Here is a tiny trained network, its code and every weight. The questions are about switching its units off for an input and a class, where a switched-off unit gives its printed mean instead of its output.

import numpy as np


def w(rows, s, z=0):
    codes = np.array(rows[::2]) - 128.0
    scale = np.full(codes.shape[1], s)
    scale[-1] = z or s
    return codes * scale


def f(y):
    return y / 2 * (1 + np.tanh(0.7978845608 * (y + 0.044715 * y**3)))


def log_softmax(a):
    a = a - a.max(-1, keepdims=True)
    return a - np.log(np.exp(a).sum(-1, keepdims=True))


def net(x, mask):
    res = np.array(x, float).reshape(1, 3) / 4 @ E
    y = f(res @ A[0][:, :-1].T + A[0][:, -1])
    res = res + np.where(mask, y, B[0][:, -1]) @ B[0][:, :-1]
    return log_softmax(res[-1] @ U[:, :-1].T + U[:, -1])


A, B = {}, {}
E = w([
[70,130,217,9],'x0',
[33,2,71,183],'x1',
[18,224,193,202],'x2',
],0.0085)
A[0] = w([
[9,151,172,154,226],'neuron 0',
[157,60,68,103,242],'neuron 1',
[127,160,185,37,254],'neuron 2',
[173,61,55,122,203],'neuron 3',
[183,138,95,144,238],'neuron 4',
[170,198,148,137,223],'neuron 5',
[65,102,176,124,234],'neuron 6',
[173,181,139,81,175],'neuron 7',
[105,157,110,233,253],'neuron 8',
[67,86,168,98,179],'neuron 9',
[201,169,141,153,165],'neuron 10',
],0.013,0.005)
B[0] = w([
[81,150,83,118,249],'neuron 0',
[206,41,87,161,224],'neuron 1',
[202,152,137,43,222],'neuron 2',
[185,12,93,175,228],'neuron 3',
[156,103,195,192,193],'neuron 4',
[98,156,204,115,205],'neuron 5',
[129,170,27,117,197],'neuron 6',
[132,105,218,71,194],'neuron 7',
[60,94,145,168,236],'neuron 8',
[167,177,41,131,185],'neuron 9',
[158,138,197,139,189],'neuron 10',
],0.011,0.013)
U = w([
[2,143,77,144,253],'0',
[202,161,80,48,91],'1',
[171,36,81,200,164],'2',
[181,73,187,70,24],'3',
[49,182,159,52,67],'4',
[136,185,233,11,106],'5',
[95,164,203,222,116],'6',
[142,228,32,77,127],'7',
],0.0081,0.0027)

Each question gives the input, the list of numbers given to net, and the class t.
The units are the neurons (one row each of A and B). Each row of codes is followed by its name. A weight is (code - 128) times the scale printed after its matrix; where a second scale follows, it is the last column's (A, B and U).
mask holds one flag per neuron, in row order. A switched-off neuron (its flag False) gives its mean, the last column of its row in B, instead of its output. The means were averaged over made-up inputs and are rounded, as every weight is.
A unit's drop is (log p(t) with every unit on - log p(t) with that unit switched off) / (log p(t) with every unit on - log p(t) with every unit switched off).
The circuit of an input: a set's keep is (log p(t) with only the set's units on - log p(t) with every unit switched off) / (log p(t) with every unit on - log p(t) with every unit switched off). Starting from all 11 units, units are removed one at a time, each time the one whose removal leaves the highest keep (on an exact tie, the one counted first), for as long as the keep stays at least 0.8.
circuit, biggest first: the units of the circuit, biggest drop first
k most important neurons: the k neurons with the biggest drops, biggest first
drop when u is switched off: that unit's drop, to one decimal
input [5,-5,-7], class 5: circuit, biggest first	neuron 2; neuron 7
input [6,2,-8], class 2: circuit, biggest first	neuron 1
input [7,6,-3], class 7: circuit, biggest first	neuron 9; neuron 6
input [1,-1,3], class 4: circuit, biggest first	neuron 1; neuron 3
input [6,-2,7], class 7: circuit, biggest first	neuron 6; neuron 9
input [4,-2,7], class 7: circuit, biggest first	neuron 6; neuron 0; neuron 2
input [-2,-2,4], class 6: 2 most important neurons	neuron 2; neuron 6
input [6,-2,-5], class 5: 3 most important neurons	neuron 7; neuron 3; neuron 2
input [-8,-7,0], class 6: 2 most important neurons	neuron 2; neuron 4
input [3,-2,7], class 4: 2 most important neurons	neuron 1; neuron 5
input [2,-2,4], class 4: drop when neuron 4 is switched off	0.1
input [-5,-6,1], class 5: drop when neuron 7 is switched off	0.2
input [7,6,1], class 7: drop when neuron 2 is switched off	0.0
input [3,3,6], class 0: circuit, biggest first	neuron 0
